Each row is followed by its class. Each block has new classes.
[-10  -4  -6  -8  27  -9  -9  38  -5 -21  -4 -15 -14   7  28   3 -13  -4
  55 -30 -23  10  -7   4   4 -17  -8 -14  -9  -3   0  17  21   1 -24  10
   3 -30]
Fel
[  0 -21  -9   1  -6   6   0 -31   1 -20  15  -6  25  -4 -13  -2  -7 -12
  18 -27   2  22 -11 -21 -29 -14  -7   3  45  11  -4  -1  13 -29  -3   7
  12   6]
rof
[-20 -10  15   2   6 -14 -24  21 -22  12  -2  -4  -3  -9  35   4  -3   1
  34 -37 -28  16 -22  -9  -7 -19  -5  -8  20  -2  -1 -16   4 -11  -2  -3
   6 -31]
Fel
[ 11 -16 -11   0  10   5  -1  21 -18 -25   0 -13  15  -2   9 -10  -6  -9
  53 -31  -8  29   7   7   5 -17  -7  -1  27  14   2 -23  17 -15  15  -5
  10  -7]
Mito
[  5 -20   7  -1 -19 -17  11 -31  14 -21  11  18   1 -10  -5   2  -5 -11
  21 -14 -26   6   1 -25 -23  -2   2  -4  10  -5   3 -13  16  -6   4   2
   7 -16]
rof
[-15  -4  -4 -14   0  -6  -9 -28   6 -15  24 -16  -5  18 -13   4   7  -3
 -17  -9 -40  12   1 -24   8 -16  10 -16 -29   3 -18  37  12  -4 -26  -8
   5 -11]
Kugu
[  4 -15   1   1 -12  -1  -3 -12  -4 -15  17   3   5   1 -17  -3   3  -5
  22 -27 -18  21   0 -27 -27 -12   2   0  34  -1  -5   0  12 -22  -1   6
   9  -7]
rof
[  9 -14 -11  -5 -10   2  19 -40  18 -33   3   9   8  -2 -25   2  -4  -5
   5 -16 -16  13 -17 -33 -16  -6   5   0  35  -2   1 -11   7  -9   5   0
  13  -5]
rof
[-23 -19  -5 -24  18  -5  -1  11   9  -5  15  -1   0   5  25  -2  17 -12
  12 -72 -36  36 -26 -30   7 -13 -25  -4  53   3  -2 -11  -1 -48   8   2
   6 -39]
Kugu
[  1 -14 -14  -1  11   9  10 -25   6 -39  11 -10  24  14 -20  -1  -3 -12
  18 -24  -5  15  -1 -17 -20 -21  -2  -4  21   9   4  10   8 -27 -17   7
  15  -2]
rof
[  1 -16 -11 -24  14  -1  10  -3  28 -23  -4   1  13   5  10 -14  -2 -16
  27 -30 -19  25 -11   4   0 -12 -13  -5   0   5   8 -20  11 -21   5  -4
  -4 -31]
Kugu
[ -9 -13  16   0  -4  -8 -28   4 -35  23   5 -12  -5   6  21   2 -13   0
  52  -3 -17  -6 -12  10  -5  -5   1   2 -39 -13  -6  11  10  17 -12   2
   5  -7]
Fel
[-26 -12   2 -13   6   1 -21 -31   4  29   4   1  12   4   7  -6  16 -13
  12 -35 -21  35 -33 -10  -7 -15 -18  -6  11   7   3   3  -5 -34  -7 -13
  -1 -16]
Kugu
[ -8 -23  -1  -9 -16 -10 -18 -35   3   0  10   7  14  -3  11  -4   9 -23
  27 -15   1  16  -2 -12 -30 -13 -20  -7   0   8   4  -9   1 -31   7  -6
  -6  -6]
rof
[  7 -19 -11 -20   5  12  17 -31  28 -34  -6  -6  18  -2  -7 -11  -9  -9
  15   0 -10  23  -1  -4  -7  -8 -20  -1   8   5  20 -31  13 -22   8 -11
  -5 -20]
rof
[-21 -10  18   0 -14 -21 -36 -15 -31  39   9   4  -8  -1  24   3  13 -12
  -3 -15 -14  -2  -8 -14 -15  -5 -17 -10 -16  11   6   5  -9 -16  18 -15
 -10  -5]
Kugu
[ -9 -21  -6   2 -22  -3   2  -7  13  -9  32   9   3   5  -8  -8  17 -18
  26 -53 -20  35 -22 -30 -11 -11  13   1  26   6 -25  13  10 -27 -23  14
   9  -6]
kelab
[ -5 -13  13   2  -6 -11 -14 -10 -11  14   4   3   0 -21  16   0   1   5
   6 -21   1  13 -11 -11 -20  -6  -4  -2  38  10   1 -15  -9 -20  10   1
   0   0]
rof
[-17  -2   3   4  11   4 -25  11 -40  16  -1 -17 -15 -12  18  -2 -15   1
  39 -19 -15   6 -22  13  -3 -14  -1  -5  13   2  -5   9  12  -3 -20  -2
  11 -19]
Fel
